Here is a tiny trained network, its code and every weight. The questions are about switching its units off for an input and a class, where a switched-off unit gives its printed mean instead of its output.

import numpy as np


def w(rows, s, z=0):
    codes = np.array(rows[::2]) - 128.0
    scale = np.full(codes.shape[1], s)
    scale[-1] = z or s
    return codes * scale


def norm(h):
    return h / np.sqrt((h * h).mean(-1, keepdims=True) + 1e-5)


def f(y):
    return y / 2 * (1 + np.tanh(0.7978845608 * (y + 0.044715 * y**3)))


def log_softmax(a):
    a = a - a.max(-1, keepdims=True)
    return a - np.log(np.exp(a).sum(-1, keepdims=True))


def net(x, mask):
    res = np.array(x, float).reshape(1, 4) / 4 @ E
    u = 0
    for l in range(3):
        y = f(norm(res) @ A[l][:, :-1].T + A[l][:, -1])
        res = res + np.where(mask[u : u + 13], y, B[l][:, -1]) @ B[l][:, :-1]
        u += 13
    return log_softmax(norm(res)[-1] @ U[:, :-1].T + U[:, -1])


A, B = {}, {}
E = w([
[67,134,203,124],'x0',
[152,253,154,171],'x1',
[151,95,157,197],'x2',
[171,116,176,90],'x3',
],0.0067)
A[0] = w([
[131,49,186,219,102],'L0N1',
[35,129,29,197,162],'L0N2',
[155,170,46,49,125],'L0N3',
[155,32,74,91,76],'L0N4',
[91,111,129,110,91],'L0N5',
[99,187,90,39,66],'L0N6',
[90,160,91,20,111],'L0N7',
[111,30,74,46,2],'L0N8',
[202,123,126,198,133],'L0N9',
[211,126,28,98,61],'L0N10',
[237,103,186,56,91],'L0N11',
[6,111,175,128,87],'L0N12',
[204,84,113,206,149],'L0N13',
],0.011,0.006)
B[0] = w([
[92,112,152,187,199],'L0N1',
[243,103,162,104,254],'L0N2',
[98,157,72,181,216],'L0N3',
[141,54,126,102,239],'L0N4',
[122,107,228,114,129],'L0N5',
[120,118,167,248,173],'L0N6',
[93,115,149,250,202],'L0N7',
[130,59,168,158,225],'L0N8',
[92,169,92,164,187],'L0N9',
[92,130,29,102,204],'L0N10',
[246,112,111,147,181],'L0N11',
[124,119,116,69,188],'L0N12',
[66,119,72,168,217],'L0N13',
],0.011,0.0052)
A[1] = w([
[103,75,181,74,144],'L1N1',
[221,216,89,195,198],'L1N2',
[71,183,118,25,58],'L1N3',
[147,163,108,86,2],'L1N4',
[201,122,245,126,115],'L1N5',
[127,236,70,165,94],'L1N6',
[38,120,222,55,49],'L1N7',
[176,120,166,87,139],'L1N8',
[155,93,121,192,83],'L1N9',
[13,16,96,175,151],'L1N10',
[254,106,141,128,174],'L1N11',
[43,117,238,123,54],'L1N12',
[150,111,156,154,155],'L1N13',
],0.0092,0.0027)
B[1] = w([
[136,190,120,142,161],'L1N1',
[168,115,193,81,231],'L1N2',
[150,107,167,242,121],'L1N3',
[112,115,150,140,112],'L1N4',
[157,119,62,149,177],'L1N5',
[112,146,194,106,186],'L1N6',
[83,170,2,101,151],'L1N7',
[128,159,55,70,138],'L1N8',
[186,154,92,139,176],'L1N9',
[126,181,189,166,254],'L1N10',
[180,137,119,41,183],'L1N11',
[133,118,38,137,158],'L1N12',
[189,140,100,148,156],'L1N13',
],0.0083,0.0072)
A[2] = w([
[104,146,125,158,99],'L2N1',
[111,241,145,96,131],'L2N2',
[98,24,104,105,103],'L2N3',
[93,221,127,64,151],'L2N4',
[160,54,136,106,178],'L2N5',
[111,145,68,104,125],'L2N6',
[57,142,98,86,82],'L2N7',
[88,113,170,140,71],'L2N8',
[84,4,190,100,3],'L2N9',
[37,156,132,134,47],'L2N10',
[214,107,124,122,154],'L2N11',
[101,99,205,230,142],'L2N12',
[138,165,51,115,142],'L2N13',
],0.011,0.0059)
B[2] = w([
[122,142,137,132,130],'L2N1',
[102,3,164,143,188],'L2N2',
[68,132,185,116,200],'L2N3',
[109,69,140,136,173],'L2N4',
[121,201,162,119,233],'L2N5',
[96,98,112,131,146],'L2N6',
[135,74,67,158,122],'L2N7',
[105,120,103,156,115],'L2N8',
[135,108,165,111,166],'L2N9',
[154,126,122,125,125],'L2N10',
[133,193,92,76,242],'L2N11',
[146,180,106,141,255],'L2N12',
[98,99,107,87,181],'L2N13',
],0.013,0.0055)
U = w([
[142,196,150,207,255],'0',
[213,172,131,69,171],'1',
[128,106,255,121,134],'2',
[78,121,66,123,134],'3',
[146,170,141,127,23],'4',
],0.02,0.0038)

Each question gives the input, the list of numbers given to net, and the class t.
The units are the neurons (one row each of A and B). Each row of codes is followed by its name. A weight is (code - 128) times the scale printed after its matrix; where a second scale follows, it is the last column's (A, B and U).
mask holds one flag per neuron, layer by layer. A switched-off neuron (its flag False) gives its mean, the last column of its row in B, instead of its output. The means were averaged over made-up inputs and are rounded, as every weight is.
A unit's drop is (log p(t) with every unit on - log p(t) with that unit switched off) / (log p(t) with every unit on - log p(t) with every unit switched off).
The circuit of an input: a set's keep is (log p(t) with only the set's units on - log p(t) with every unit switched off) / (log p(t) with every unit on - log p(t) with every unit switched off). Starting from the 12 units with the biggest drops (on a tie, the unit counted first), units are removed one at a time, each time the one whose removal leaves the highest keep (on an exact tie, the one counted first), for as long as the keep stays at least 0.8.
circuit, biggest first: the units of the circuit, biggest drop first
top k neurons: the k neurons with the biggest drops, biggest first
top k neurons in layer l: the k neurons of layer l with the biggest drops, biggest first
drop when u is switched off: that unit's drop, to one decimal
input [-5,1,2,4], class 3: top 3 neurons => [L0N13; L0N10; L0N2]
input [-6,-4,-6,4], class 0: circuit, biggest first => [L0N7]
input [0,-7,-6,0], class 2: top 4 neurons => [L0N4; L0N8; L2N9; L0N9]
input [4,-1,4,4], class 0: top 2 neurons => [L0N1; L0N2]
input [6,-3,-6,5], class 0: top 3 neurons => [L0N7; L0N6; L0N2]
input [-8,-2,-8,-6], class 0: top 3 neurons in layer 0 => [L0N7; L0N6; L0N3]
input [-5,5,4,-3], class 2: top 2 neurons => [L1N6; L0N7]
input [-8,-8,6,-8], class 1: top 3 neurons => [L0N2; L0N7; L0N3]
input [-6,5,3,-4], class 3: top 2 neurons => [L0N13; L1N10]
input [-5,-5,5,-6], class 1: top 3 neurons in layer 0 => [L0N2; L0N7; L0N3]
input [7,6,-2,4], class 3: top 3 neurons => [L1N7; L0N2; L0N3]
input [5,-3,-7,8], class 1: top 2 neurons => [L0N11; L0N13]
input [4,7,-5,-2], class 2: top 2 neurons => [L2N2; L0N8]
input [2,0,6,-8], class 1: circuit, biggest first => [L0N2]
input [8,1,4,-7], class 3: top 3 neurons => [L0N12; L0N11; L1N7]
input [0,5,-4,-3], class 2: top 3 neurons in layer 0 => [L0N8; L0N4; L0N1]
input [7,-3,-8,7], class 0: top 3 neurons in layer 0 => [L0N7; L0N6; L0N2]
input [5,7,0,1], class 2: top 3 neurons => [L0N4; L0N8; L0N2]
input [-2,8,5,0], class 2: top 2 neurons => [L2N2; L0N7]
input [0,5,3,2], class 2: top 2 neurons in layer 0 => [L0N7; L0N2]
input [-4,-6,-3,-4], class 2: top neuron in layer 0 => [L0N4]
input [3,-2,1,4], class 1: drop when L0N11 is switched off => 0.9
input [-4,5,1,-3], class 2: drop when L1N8 is switched off => 0.0
input [0,-6,-7,-4], class 0: drop when L2N12 is switched off => 0.1
